Below are the code and all the weights of a small trained network. Each question names an input and a class and asks about switching units off, where a switched-off unit gives its printed mean instead of its output.

import numpy as np


def w(rows, s, z=0):
    codes = np.array(rows[::2]) - 128.0
    scale = np.full(codes.shape[1], s)
    scale[-1] = z or s
    return codes * scale


def norm(h):
    return h / np.sqrt((h * h).mean(-1, keepdims=True) + 1e-5)


def f(y):
    return np.maximum(y, 0)


def log_softmax(a):
    a = a - a.max(-1, keepdims=True)
    return a - np.log(np.exp(a).sum(-1, keepdims=True))


def net(x, mask):
    res = np.array(x, float).reshape(1, 2) / 4 @ E
    u = 0
    for l in range(4):
        y = f(norm(res) @ A[l][:, :-1].T + A[l][:, -1])
        res = res + np.where(mask[u : u + 9], y, B[l][:, -1]) @ B[l][:, :-1]
        u += 9
    return log_softmax(norm(res)[-1] @ U[:, :-1].T + U[:, -1])


A, B = {}, {}
E = w([
[100,60,137,167,145,119,116,185,145],'x0',
[164,176,186,126,165,90,247,109,161],'x1',
],0.012)
A[0] = w([
[48,125,81,193,75,187,98,34,76,151],'0.n1',
[182,216,150,171,201,88,140,71,42,150],'0.n2',
[164,161,175,254,165,192,143,142,86,5],'0.n3',
[145,146,108,105,56,121,178,93,59,177],'0.n4',
[124,135,158,102,57,78,38,50,137,142],'0.n5',
[157,76,125,202,145,152,163,145,119,134],'0.n6',
[114,71,163,145,211,107,112,165,159,52],'0.n7',
[202,145,31,121,113,164,159,150,249,16],'0.n8',
[100,132,80,71,182,120,180,122,149,117],'0.n9',
],0.0054,0.0015)
B[0] = w([
[126,130,82,156,168,95,176,102,175,253],'0.n1',
[92,104,37,153,138,135,157,104,131,233],'0.n2',
[77,144,145,177,128,65,178,54,141,148],'0.n3',
[112,107,208,82,140,100,1,151,138,200],'0.n4',
[126,97,133,118,136,135,163,74,131,207],'0.n5',
[146,166,124,90,175,138,155,131,102,184],'0.n6',
[128,119,107,111,116,91,100,148,153,203],'0.n7',
[129,141,118,183,124,91,114,142,123,140],'0.n8',
[126,154,57,193,139,45,103,5,133,169],'0.n9',
],0.0078,0.0048)
A[1] = w([
[93,139,139,157,130,85,106,121,141,136],'1.n1',
[94,140,195,207,103,103,114,194,57,102],'1.n2',
[167,130,125,188,229,45,106,118,176,179],'1.n3',
[249,188,114,72,102,157,81,111,102,109],'1.n4',
[87,96,111,65,89,179,135,136,2,254],'1.n5',
[92,69,226,174,98,68,139,108,163,97],'1.n6',
[204,136,230,105,138,175,197,105,95,198],'1.n7',
[125,28,128,88,123,135,143,134,193,130],'1.n8',
[181,176,168,95,213,159,127,102,115,80],'1.n9',
],0.0081,0.0016)
B[1] = w([
[171,101,109,29,202,170,122,92,107,169],'1.n1',
[90,123,195,68,154,42,186,111,80,150],'1.n2',
[163,83,120,132,122,205,60,201,69,253],'1.n3',
[106,216,232,95,70,166,109,147,49,167],'1.n4',
[174,72,134,195,254,30,188,115,148,175],'1.n5',
[64,143,132,84,98,91,87,67,142,174],'1.n6',
[122,43,53,153,190,148,53,64,113,168],'1.n7',
[85,163,159,63,194,185,144,88,123,195],'1.n8',
[133,108,160,136,94,66,132,206,174,166],'1.n9',
],0.0075,0.0078)
A[2] = w([
[131,158,150,101,8,124,162,131,150,75],'2.n1',
[140,115,31,154,119,76,60,142,189,60],'2.n2',
[124,211,102,108,3,157,163,26,58,66],'2.n3',
[112,81,125,221,178,128,105,71,167,246],'2.n4',
[62,205,173,62,84,72,119,152,107,154],'2.n5',
[111,110,82,241,97,90,61,96,170,85],'2.n6',
[98,114,79,180,201,116,81,118,111,200],'2.n7',
[191,131,116,156,97,228,96,123,26,33],'2.n8',
[84,129,150,29,101,190,174,212,88,109],'2.n9',
],0.0066,0.0011)
B[2] = w([
[202,145,164,121,140,133,146,94,144,135],'2.n1',
[173,130,129,166,124,126,203,128,129,176],'2.n2',
[44,6,186,125,110,93,127,198,128,184],'2.n3',
[202,170,98,115,88,129,117,66,128,224],'2.n4',
[129,123,149,124,150,76,70,179,51,161],'2.n5',
[165,139,62,66,105,78,211,113,201,164],'2.n6',
[126,176,142,130,108,108,152,140,113,254],'2.n7',
[67,190,111,103,134,181,119,145,142,166],'2.n8',
[144,116,104,211,2,120,142,68,148,160],'2.n9',
],0.0076,0.0083)
A[3] = w([
[96,52,143,61,147,146,82,97,79,165],'3.n1',
[170,125,124,101,206,172,110,186,124,21],'3.n2',
[78,128,124,109,70,108,96,121,108,68],'3.n3',
[115,216,132,95,129,254,47,109,152,71],'3.n4',
[78,32,80,95,184,122,141,193,197,83],'3.n5',
[190,92,124,234,102,133,135,66,121,245],'3.n6',
[199,119,83,126,72,135,87,127,114,171],'3.n7',
[67,135,177,115,79,122,177,141,130,72],'3.n8',
[110,42,249,88,117,78,68,151,77,120],'3.n9',
],0.0083,0.0011)
B[3] = w([
[134,183,150,125,130,99,155,105,59,231],'3.n1',
[19,70,136,178,58,127,65,155,126,151],'3.n2',
[230,111,132,159,193,110,255,174,215,169],'3.n3',
[88,10,75,120,126,230,96,209,92,170],'3.n4',
[142,208,201,140,94,160,144,116,119,190],'3.n5',
[179,114,58,45,87,127,160,136,210,176],'3.n6',
[249,70,129,48,240,63,157,59,229,170],'3.n7',
[193,178,133,198,154,189,104,123,4,147],'3.n8',
[98,174,177,237,138,111,29,75,81,247],'3.n9',
],0.0068,0.011)
U = w([
[81,199,217,219,180,85,70,62,29,174],'0',
[228,118,48,59,187,67,199,42,225,175],'1',
[63,29,53,88,161,248,88,189,96,176],'2',
[41,150,128,162,106,123,143,161,253,28],'3',
[49,198,115,147,81,144,190,177,211,2],'4',
[20,199,136,102,38,152,209,153,204,6],'5',
[90,210,157,98,91,145,155,217,220,17],'6',
],0.013,0.0094)

Each question gives the input, the list of numbers given to net, and the class t.
The units are the neurons (one row each of A and B). Each row of codes is followed by its name. A weight is (code - 128) times the scale printed after its matrix; where a second scale follows, it is the last column's (A, B and U).
mask holds one flag per neuron, layer by layer. A switched-off neuron (its flag False) gives its mean, the last column of its row in B, instead of its output. The means were averaged over made-up inputs and are rounded, as every weight is.
A unit's drop is (log p(t) with every unit on - log p(t) with that unit switched off) / (log p(t) with every unit on - log p(t) with every unit switched off).
The circuit of an input: a set's keep is (log p(t) with only the set's units on - log p(t) with every unit switched off) / (log p(t) with every unit on - log p(t) with every unit switched off). Starting from the 12 units with the biggest drops (on a tie, the unit counted first), units are removed one at a time, each time the one whose removal leaves the highest keep (on an exact tie, the one counted first), for as long as the keep stays at least 0.8.
circuit, biggest first: the units of the circuit, biggest drop first
unit that matters most: the unit with the biggest drop
k most important neurons: the k neurons with the biggest drops, biggest first
k most important neurons of layer l: the k neurons of layer l with the biggest drops, biggest first
drop when u is switched off: that unit's drop, to one decimal
input [3,-4], class 1: 3 most important neurons -> [2.n4, 1.n3, 0.n4]
input [-3,-3], class 2: 3 most important neurons -> [0.n1, 0.n2, 3.n4]
input [-8,8], class 0: circuit, biggest first -> [1.n4, 0.n1, 3.n7]
input [3,2], class 2: circuit, biggest first -> [1.n3, 1.n5]
input [-3,2], class 2: 3 most important neurons -> [1.n3, 0.n4, 0.n2]
input [-1,0], class 2: unit that matters most -> 0.n4
input [-7,7], class 0: 3 most important neurons -> [1.n4, 0.n1, 1.n5]
input [-6,-7], class 1: 3 most important neurons -> [1.n5, 0.n1, 1.n3]
input [-6,5], class 0: 2 most important neurons -> [1.n4, 0.n1]
input [2,-3], class 2: 3 most important neurons -> [0.n1, 1.n8, 0.n2]
input [3,4], class 1: 2 most important neurons of layer 0 -> [0.n4, 0.n3]
input [5,-5], class 0: 2 most important neurons of layer 0 -> [0.n2, 0.n9]
input [-3,3], class 2: 3 most important neurons -> [1.n3, 1.n5, 0.n4]
input [7,-8], class 1: unit that matters most -> 2.n4
input [-6,6], class 0: 3 most important neurons -> [1.n4, 0.n1, 1.n5]
input [-7,-8], class 1: 2 most important neurons -> [1.n5, 0.n1]
input [-5,4], class 0: 2 most important neurons -> [0.n1, 1.n5]
input [7,-7], class 0: 3 most important neurons of layer 1 -> [1.n2, 1.n8, 1.n7]
input [1,-3], class 2: 2 most important neurons of layer 0 -> [0.n1, 0.n2]
input [-5,-8], class 1: unit that matters most -> 1.n5
input [2,0], class 2: drop when 0.n6 is switched off -> 0.2
input [-1,-1], class 2: drop when 0.n1 is switched off -> 0.3
input [1,1], class 2: drop when 1.n3 is switched off -> 0.8
